What each symbol does to the elements:
BR: f>PH, m>CN, r>FD, q>GJ, v>QN, a>NF
ZJ: f>FL, m>LB, r>RP, q>LP, v>NZ, a>JN
LS: f>ZF, m>BM, r>JQ, q>DR, v>FB, a>GD
TG: f>JD, m>BS, r>GR, q>PJ, v>JG, a>RZ
QH: f>LS, m>FB, r>NQ, q>JQ, v>GD, a>QM
GD: f>FB, m>ZF, r>TP, q>RC, v>LS, a>QH
PH: f>LJ, m>RP, r>GJ, q>HJ, v>CN, a>QN
GR: f>PJ, m>FJ, r>LB, q>RG, v>SB, a>ZT
JG: f>BS, m>SC, r>SB, q>FJ, v>JD, a>TG
RM: f>JT, m>FQ, r>BM, q>NR, v>DL, a>ZM
LP: f>MT, m>FP, r>BR, q>PH, v>LD, a>CM
QP: f>RZ, m>TG, r>ZD, q>ZT, v>FZ, a>FJ
JD: f>SC, m>NQ, r>PJ, q>QP, v>BS, a>JG
BT: f>CQ, m>ZM, r>GD, q>FB, v>BN, a>NR
LD: f>FP, m>JN, r>QN, q>CN, v>MT, a>LP
FP: f>ZJ, m>NZ, r>CN, q>RP, v>JN, a>MT
JT: f>FG, m>BL, r>NR, q>BN, v>FQ, a>DL
BS: f>NQ, m>TP, r>FJ, q>FZ, v>SC, a>JD
JN: f>NZ, m>FL, r>LJ, q>CM, v>ZJ, a>FP
GJ: f>HJ, m>SJ, r>JT, q>FG, v>TT, a>GQ
FG: f>TJ, m>FD, r>BN, q>ZM, v>BL, a>FQ
FB: f>BM, m>JM, r>RC, q>GF, v>ZF, a>LS
SB: f>FJ, m>QP, r>HG, q>FM, v>PJ, a>GR
CQ: f>RM, m>DL, r>FB, q>BM, v>ZM, a>BN
CM: f>LD, m>MT, r>NF, q>QN, v>LP, a>RP
BN: f>ZM, m>RM, r>LS, q>ZF, v>CQ, a>BT
ZN: f>GR, m>SB, r>NZ, q>LB, v>ZT, a>ZD
QN: f>CN, m>LJ, r>GQ, q>TT, v>PH, a>BR
ZT: f>SB, m>PJ, r>FL, q>HG, v>GR, a>ZN
FL: f>HG, m>RG, r>LP, q>MT, v>LB, a>NZ
TP: f>RC, m>DR, r>RZ, q>JG, v>JQ, a>NQ
GQ: f>TT, m>HJ, r>DL, q>FQ, v>GJ, a>FD
RZ: f>JG, m>JD, r>ZT, q>SB, v>TG, a>FZ
CN: f>RP, m>CM, r>TT, q>SJ, v>LJ, a>PH
FZ: f>TG, m>JG, r>ZN, q>GR, v>RZ, a>QP
ZD: f>ZT, m>GR, r>ZJ, q>FL, v>ZN, a>FM
DL: f>FQ, m>FG, r>JM, q>BT, v>JT, a>RM
RG: f>ZD, m>ZN, r>FP, q>ZJ, v>FM, a>HG
FD: f>GJ, m>TT, r>RM, q>JT, v>GQ, a>TJ
JM: f>BT, m>BN, r>QM, q>GD, v>NR, a>BM
ZF: f>JM, m>NR, r>DR, q>QM, v>BM, a>FB
ZM: f>DL, m>JT, r>ZF, q>JM, v>RM, a>CQ
NQ: f>JQ, m>RC, r>FZ, q>TG, v>TP, a>SC
SJ: f>BR, m>QN, r>BL, q>FD, v>NF, a>HJ
MT: f>JN, m>ZJ, r>PH, q>LJ, v>FP, a>LD
RC: f>GF, m>QM, r>JG, q>BS, v>DR, a>JQ
SC: f>TP, m>JQ, r>QP, q>RZ, v>NQ, a>BS
LJ: f>CM, m>LP, r>HJ, q>NF, v>RP, a>CN
NF: f>QN, m>PH, r>TJ, q>GQ, v>BR, a>SJ
JQ: f>DR, m>GF, r>TG, q>JD, v>RC, a>TP
HG: f>FM, m>ZD, r>MT, q>JN, v>RG, a>LB
RP: f>LP, m>LD, r>SJ, q>BR, v>CM, a>LJ
FJ: f>FZ, m>RZ, r>FM, q>ZN, v>QP, a>PJ
BL: f>FD, m>GQ, r>CQ, q>RM, v>TJ, a>FG
DR: f>QM, m>QH, r>JD, q>SC, v>GF, a>RC
LB: f>RG, m>FM, r>LD, q>FP, v>HG, a>FL
FM: f>ZN, m>ZT, r>JN, q>NZ, v>ZD, a>RG
GF: f>QH, m>GD, r>BS, q>NQ, v>QM, a>DR
NZ: f>LB, m>HG, r>CM, q>LD, v>FL, a>ZJ
HJ: f>NF, m>BR, r>FG, q>TJ, v>SJ, a>TT
NR: f>BN, m>CQ, r>QH, q>LS, v>BT, a>JM
BM: f>NR, m>BT, r>GF, q>QH, v>JM, a>ZF
TT: f>SJ, m>NF, r>FQ, q>BL, v>HJ, a>GJ
QM: f>GD, m>LS, r>SC, q>TP, v>QH, a>GF
FQ: f>BL, m>TJ, r>BT, q>CQ, v>FG, a>JT
PJ: f>QP, m>FZ, r>RG, q>ZD, v>FJ, a>SB
TJ: f>GQ, m>GJ, r>ZM, q>DL, v>FD, a>BL

The rows follow the links: the fewer symbols apart two elements are, the more alike their rows tend to be.

Each row is also shifted at random along 7 hidden directions that mean nothing.

Some elements, each with a row of numbers:
PJ
(2, 120, 404, 30, 2, -185, -138, -71, 197, -102, 146, 272, -242, 223, 184, 349, -28, -113, 219, -33, 116, 47, -291, 147, -95, -66, -209, -9, 211, -37, 94, 40, -168, -39, -109, 102, 113, 82, 61, 46, 20, -115, -56, 175, -188, 129, -158, 11, -350, 207, -247, 7, 119, -88, -64, 213, 9, -199, -226, 91, -443)
BS
(1020, 57, 72, 62, -153, 96, 123, -75, 40, -77, 89, 51, 500, -64, -81, -262, 139, 59, 15, -27, 196, 57, 228, 71, -141, -60, -64, -12, -246, -2, -186, -363, 118, -120, 10, 115, 63, 25, -75, -19, -41, -136, 49, -73, 1, 158, -60, -31, -222, 123, -48, -29, 70, 45, -43, 18, -126, -74, 65, 66, 19)
ZM
(395, -73, -189, 53, 44, 161, 265, 12, -300, 135, -26, -210, 124, -182, -88, -322, 88, -17, -206, -44, -77, -5, 256, -134, 63, 77, 241, 107, -99, -33, -125, 127, 121, 10, 138, -338, -87, -71, 18, -73, -9, 28, 65, -233, 254, -61, 186, 57, 203, -416, 227, 6, -104, 42, 5, -163, -108, 188, 117, -53, 423)
LP
(-314, -91, -279, -151, 196, 28, -348, 76, -111, -13, -290, -118, -95, -9, -192, -208, 134, 270, -134, 177, -200, -38, 68, -60, 19, -159, -4, -342, 74, 181, -122, 162, 227, 60, -41, 468, -40, -119, -107, -88, -189, 96, -71, 117, -97, -148, -89, -253, 453, 653, 33, -164, 2, 61, 274, -71, 33, -42, 338, -175, 401)
BM
(1111, 9, -216, 138, 215, 70, -50, -54, -210, 136, 40, -230, -203, 7, -28, 107, 217, -102, -187, -90, -110, -29, -22, -75, 17, -57, 117, 47, 198, -30, -164, 432, -80, -24, 133, -434, 8, 17, -138, -29, -9, -32, -22, -139, 115, -105, 37, 5, 106, -523, 17, 29, 27, -145, -46, 24, -240, 174, 178, -24, 379)
DL
(-493, -29, -464, 160, -195, 162, -18, 67, 50, 95, -11, -318, 212, -110, -135, 274, 51, -35, -244, -39, -44, -38, 63, -138, 91, 1, 122, 82, -157, 10, -123, -44, -154, -9, 69, -272, -28, 42, -341, 138, 91, 145, 40, -185, 113, -209, 122, 58, 61, -476, 60, 61, -47, -128, -153, 62, -144, 239, 213, -18, 278)
NZ
(38, 17, -74, 97, -284, -5, -151, 57, 272, -18, -95, 42, 339, 108, -147, 224, 47, 125, -97, 140, 74, 166, 19, 35, -5, -192, -39, -218, -174, -33, -118, -327, 2, -37, -112, 142, 30, -66, -188, 146, -111, 75, 61, 55, -123, -70, 4, -150, -165, 59, -73, -136, 19, -131, 6, 145, -84, -55, 54, -54, -69)
CQ
(204, -43, -21, -116, 177, 86, -29, 85, -118, 188, 169, -31, 368, -18, 43, -152, 156, -79, 49, -31, -84, 6, -109, -27, 76, 118, 14, 181, 90, -31, -72, -110, -153, 108, 226, -49, -10, 297, -192, 110, 63, 17, 98, -66, -45, 2, -6, 28, -229, -362, 87, 203, -56, -39, -153, -158, -53, -3, 210, 7, 18)
RM
(112, 16, 237, 104, -436, -26, 273, 48, 122, -113, 100, 52, -283, -117, 189, 381, -374, -187, 25, -113, 110, -81, -44, -86, 51, 203, 22, 244, -117, 61, 243, -20, -167, -8, -167, 14, -49, -29, 79, 58, 236, 119, -44, -92, 144, -16, 167, 297, -80, 280, -40, 37, -74, 98, -202, 209, 176, -2, -348, 87, -282)
LB
(-175, -13, -624, -130, 326, -30, -800, 1, 108, -164, -347, -251, -360, 74, -250, 164, 194, 343, -93, 155, -208, -212, -107, 19, -81, -337, -224, -514, 186, 314, -138, 289, 125, -13, -115, 684, 76, -67, -321, -86, -173, 51, -231, 290, -281, -200, -363, -358, 616, 941, -215, -165, 203, -25, 326, 87, 19, -7, 526, -144, 415)
ZN
(-29, 21, 425, -97, 145, -82, 62, -41, -112, -8, 24, 269, 38, 96, 60, -337, 88, 32, 134, 55, 43, 122, 23, 99, -79, -39, -56, -87, 103, -43, -22, -15, 158, 2, -15, 173, 23, -30, 225, -83, -132, -131, 23, 86, -71, 179, -63, -92, -148, 280, -6, -79, 15, 67, 112, -62, 8, -210, -103, -11, -120)
QM
(718, -5, 193, -431, 781, -70, -323, -31, -289, 53, 188, 141, -130, 62, 211, -476, 226, -12, 382, -77, -179, -204, -319, 111, -65, 142, -254, 97, 495, 134, 60, 238, -49, 142, 262, 449, 73, 420, 27, -112, 23, -190, -86, 217, -253, 208, -375, -52, -32, 424, -64, 271, 95, 137, 61, -286, 137, -224, 268, 42, -76)
ZF
(-359, -3, -69, -297, 447, -52, -161, -32, -53, -41, 151, -6, -213, -58, 193, -141, -90, -69, 336, -132, -90, -299, -255, 64, -3, 237, -197, 237, 225, 97, 249, 80, -148, 97, 164, 199, 34, 315, 61, -60, 190, -85, -98, 146, -121, 113, -244, 122, 81, 108, -36, 311, 66, 141, -37, -213, 242, -14, 62, 115, -232)
JD
(485, 90, 306, 77, 109, -66, 27, -124, -83, -53, 138, 120, -225, 88, 122, 45, 112, -108, 73, -102, 87, 14, -66, 77, -125, -55, -81, 18, 189, -12, -57, 230, -23, -83, -12, -72, 87, 20, 81, -79, -13, -172, -61, 8, -7, 138, -91, 25, -165, 99, -145, -21, 103, -35, -32, 121, -112, -101, -96, 69, -50)
ZD
(-617, 118, 526, 234, -39, -224, -90, -68, 61, 5, 110, 233, -657, 323, 217, 646, 31, -228, -3, -34, 33, 167, -348, 53, -30, -153, -40, -58, 419, -100, 23, 517, -214, -48, -165, -265, 77, -82, 75, 44, -36, -58, -68, 76, -61, -3, 25, 16, -308, -41, -249, -127, 70, -240, -77, 384, -157, -132, -327, 9, -242)
CM
(59, 2, 348, 84, -313, -149, 83, 63, 155, -66, -73, 196, -379, 103, 105, 389, -269, -56, -14, 71, 33, 118, -112, -25, 61, -11, 35, -61, 30, -30, 185, 88, -42, 23, -239, 35, -45, -195, 181, 50, 5, 126, -15, 64, 7, -57, 152, 52, -53, 280, -48, -150, -72, -15, 11, 209, 127, -98, -372, -42, -288)
BR
(-218, -12, 463, -151, 27, -248, -33, 124, 204, 75, 120, 322, -344, 225, 312, 409, -328, -198, 300, 29, -68, 70, -497, 54, 165, 197, -74, 184, 283, -133, 416, 12, -317, 187, -38, -37, -40, 161, 215, 173, 137, 117, 43, 206, -166, 9, 45, 135, -336, -188, -31, 162, -105, -60, -121, 15, 278, -148, -414, 37, -717)
RG
(-471, 47, -123, -82, 48, -96, -493, 30, 316, -95, -53, 62, 51, 183, -49, 308, 66, 132, 116, 98, -3, -20, -253, 115, -49, -176, -259, -226, 87, 95, -2, -169, -115, 8, -81, 459, 100, 121, -241, 112, -49, 12, -66, 254, -328, -34, -259, -177, -89, 429, -227, -11, 135, -98, 43, 126, 39, -136, 167, -7, -207)
HG
(817, 13, 31, 49, -318, 15, -127, 44, 214, -91, -126, 105, 409, 56, -172, 8, 75, 192, -76, 160, 118, 160, 137, 45, -69, -213, -71, -286, -236, 52, -169, -396, 135, -65, -163, 417, 36, -108, -154, 72, -155, 36, 38, 62, -132, -6, -35, -191, -121, 519, -86, -207, 33, -16, 75, 141, -57, -154, 88, -57, -7)
NF
(-123, -44, 483, -17, -311, -54, 128, 178, 59, 95, 76, 256, 122, 76, 133, 175, -137, -102, 23, 83, 8, 200, -144, -58, 122, 94, 56, 68, 21, -41, 91, -166, -130, 113, -82, 150, -69, 57, -1, 170, 23, 169, 112, -12, -38, -27, 185, 69, -362, 188, 41, -20, -157, -11, -140, 96, 87, -192, -216, -43, -301)
JQ
(175, 74, 18, -62, 232, -14, -79, -60, 136, 105, 292, 79, 433, 120, 100, 3, 155, -125, 258, -106, 81, 8, -223, 163, -38, 67, -155, 228, 77, -158, -11, -296, -259, 11, 235, -231, 111, 377, -128, 141, 94, -165, 83, 51, -174, 158, -182, 37, -508, -738, -72, 291, 90, -135, -207, -113, -89, -15, 68, 152, -352)
JT
(-880, -35, 173, -105, -98, 4, 182, 106, 56, 78, 197, 88, 170, -58, 187, 56, -200, -170, 171, -71, 14, -31, -157, -28, 117, 278, 7, 336, -33, -54, 215, -237, -231, 116, 98, -58, -50, 238, 11, 139, 208, 83, 86, -44, 11, 38, 89, 219, -283, -271, 83, 244, -113, 52, -224, -92, 164, -16, -155, 83, -365)
TT
(14, -82, 173, -102, 84, -13, -55, 138, -163, 143, -25, 58, -106, 41, 60, -23, 24, -29, -44, 72, -173, 69, -136, -102, 124, 63, 87, -6, 199, 28, 16, 187, -38, 147, 35, 123, -75, 55, -30, 55, -33, 136, 40, 6, -15, -101, 97, -21, 10, 155, 86, -6, -119, 1, 5, -46, 41, -81, 47, -109, 69)

From each start, follow one symbol. Which element do you reach?
Answer with the element's name.
(-920, -78, 170, -81, -52, 17, -72, 161, -124, 101, -28, 51, -32, 7, 35, 29, 20, -8, -83, 85, -138, 69, -94, -122, 111, 38, 68, -35, 130, 92, -26, 111, -39, 121, -19, 270, -77, 44, -115, 71, -25, 168, 29, -17, -24, -112, 98, -23, -6, 405, 52, -38, -113, 16, -17, 32, 31, -118, 82, -109, 101)
q	FD
(-896, -66, 540, -118, 36, 29, 318, 127, -291, 221, 241, 202, 173, -31, 226, -257, 5, -216, 88, -50, -58, 121, -98, -84, 119, 271, 130, 315, 157, -83, 52, 22, -118, 157, 161, -93, -84, 217, 88, 72, 84, 43, 141, -145, 87, 81, 193, 174, -369, -177, 175, 155, -186, 61, -191, -137, 31, -137, -123, 0, -126)
a	JT
(619, 77, 130, 35, 40, -89, -434, -4, 159, -42, 8, 125, -17, 247, -22, 307, 239, 62, 14, 81, 13, 96, -227, 94, -90, -260, -209, -271, 214, 78, -168, 50, -88, -38, -95, 365, 126, 71, -262, 83, -130, -45, -55, 177, -268, -11, -211, -208, -213, 470, -272, -109, 146, -165, 25, 242, -148, -207, 163, -35, -51)
f	SB
(565, 44, 265, -185, 379, -27, -263, -52, -160, -17, 115, 170, 110, 100, 57, -336, 323, 61, 178, 3, -14, -11, -106, 112, -148, -90, -215, -110, 268, 113, -172, 59, 62, 0, 88, 477, 113, 206, -85, -80, -113, -186, -58, 135, -219, 183, -291, -159, -159, 610, -146, 19, 127, 47, 72, -47, -71, -266, 252, 5, 43)
f	JD
(397, 56, -342, 27, 37, 1, -264, -34, 202, -95, 80, -181, -174, -14, 37, 423, -48, -63, 65, -120, 3, -231, -204, 15, -23, 13, -158, 95, 52, 112, 78, 42, -253, -31, 14, 44, 71, 178, -245, 68, 177, 3, -114, 55, -84, -68, -172, 87, 45, -5, -174, 159, 122, -63, -128, 119, 29, 105, 120, 94, -88)
r	RC
(-562, 101, 390, 431, -646, 153, 265, 49, 47, 110, 346, 37, 440, 14, 72, 526, 208, -311, -258, -136, 238, 239, 13, -113, -22, -46, 96, 208, -110, -43, -331, -137, -321, -117, -34, -268, 59, 142, -461, 264, 106, 42, 124, -355, 142, -30, 241, 178, -740, -205, -147, -22, -21, -237, -468, 460, -422, -73, -35, 65, 41)
m	BM
(398, -59, -622, 367, -283, 212, 236, 3, -133, 120, -220, -483, -28, -181, -288, 171, 41, 14, -543, -3, -72, 43, 381, -232, 112, -106, 403, -45, -277, -79, -220, 253, 102, -85, 2, -733, -111, -350, -132, -16, -45, 164, 49, -351, 392, -313, 365, 24, 428, -826, 214, -168, -105, -150, 8, 58, -281, 444, 115, -111, 693)
q	ZM
(1307, -43, -213, -23, 162, 83, 21, -21, -238, -1, -67, -199, -221, -143, -43, -184, 41, 28, -106, -53, -108, -142, 119, -92, 3, 41, 85, 15, 43, 101, -36, 287, 101, 1, 55, -29, -36, -56, 17, -129, 10, 6, -75, -86, 134, -51, 15, 22, 358, 109, 78, 1, -9, 92, 75, -87, -8, 115, 139, -39, 361)
a	NR
(-1098, 117, 155, 203, -316, -20, 36, -92, 193, -173, 84, 66, -42, 25, 29, 318, -24, -56, -7, -72, 216, 12, 27, 57, -137, -99, -109, -21, -109, 44, -54, -88, -58, -161, -167, 75, 95, -54, -74, 21, 39, -78, -62, -15, -3, 68, -46, 57, -199, 314, -213, -84, 115, -36, -98, 296, -88, -72, -136, 90, -140)
a	FJ
(620, 119, -247, 431, -405, -94, 105, -88, 377, -87, 92, -212, -662, 52, 126, 1117, -358, -315, -105, -205, 118, -113, -228, -38, 68, 27, 50, 250, -25, -119, 246, 281, -433, -121, -162, -797, 29, -112, -46, 146, 294, 92, -95, -103, 174, -185, 167, 313, -49, -858, -170, 70, 50, -257, -280, 402, -44, 336, -414, 144, -294)
v	BT
(-378, 50, -60, -127, 277, 24, -157, -85, -28, -63, 119, -2, 156, -19, 21, -225, 168, 33, 176, -77, 37, -134, -42, 103, -118, 6, -191, 33, 65, 85, -63, -87, -6, -34, 114, 231, 95, 209, -92, -55, 25, -170, -48, 75, -125, 148, -254, -36, -64, 190, -103, 133, 133, 62, -8, -89, -12, -73, 202, 86, -10)
q	RZ
(101, -94, 766, 128, -100, 90, 612, 45, -663, 252, -82, 249, 162, -22, -49, -762, 284, -8, -344, 136, -33, 473, 470, -157, 17, -75, 442, -145, 31, -159, -361, 315, 474, 14, -1, -262, -147, -378, 358, -187, -357, -23, 196, -315, 336, 71, 440, -110, -74, 50, 323, -386, -240, 67, 166, -80, -296, -171, -141, -214, 547)
f	JN
(-665, -43, -57, -104, 123, -17, -372, 52, -127, -104, -250, -36, -331, 22, -117, -59, 131, 217, -131, 148, -158, -51, 14, -62, -51, -199, -68, -381, 171, 265, -129, 317, 207, 20, -147, 650, 0, -145, -113, -118, -180, 68, -147, 142, -109, -112, -125, -229, 417, 1124, -91, -238, 52, 83, 258, 96, 27, -149, 266, -163, 381)
m	FL
(194, -92, -186, -41, -215, 96, 104, 108, 4, 4, -117, -116, 147, -165, -85, -73, -150, 75, -111, 57, -44, -33, 151, -116, 96, 90, 109, 17, -227, 69, 49, -173, 59, 54, -34, 131, -98, -68, -41, 31, 46, 166, 33, -77, 98, -113, 141, 48, 195, 162, 141, -18, -117, 106, 5, -62, 121, 73, 35, -53, 113)
a	TJ
(856, 24, 264, 61, 182, -25, -4, -16, -258, 89, 150, 7, -456, 53, 181, 174, 111, -214, -41, -119, -101, -27, -195, -73, 15, 45, 38, 125, 374, 35, -37, 549, -153, 29, 53, -166, 10, 84, -24, -38, 54, -28, -63, -71, 76, -16, 37, 98, -58, 15, -59, 38, -1, -59, -97, 116, -108, -37, -19, -1, 130)
r	QM
(692, -55, 139, 144, -343, 97, 463, -8, -165, -8, -238, 48, 301, -128, -221, -508, -1, 177, -274, 142, 102, 262, 563, -70, -26, -112, 283, -209, -394, -99, -183, -169, 472, -90, -133, -131, -106, -454, 286, -141, -245, 14, 118, -188, 255, 22, 294, -100, 173, 59, 236, -340, -131, 113, 207, -60, -105, 18, -144, -121, 331)
v	NZ
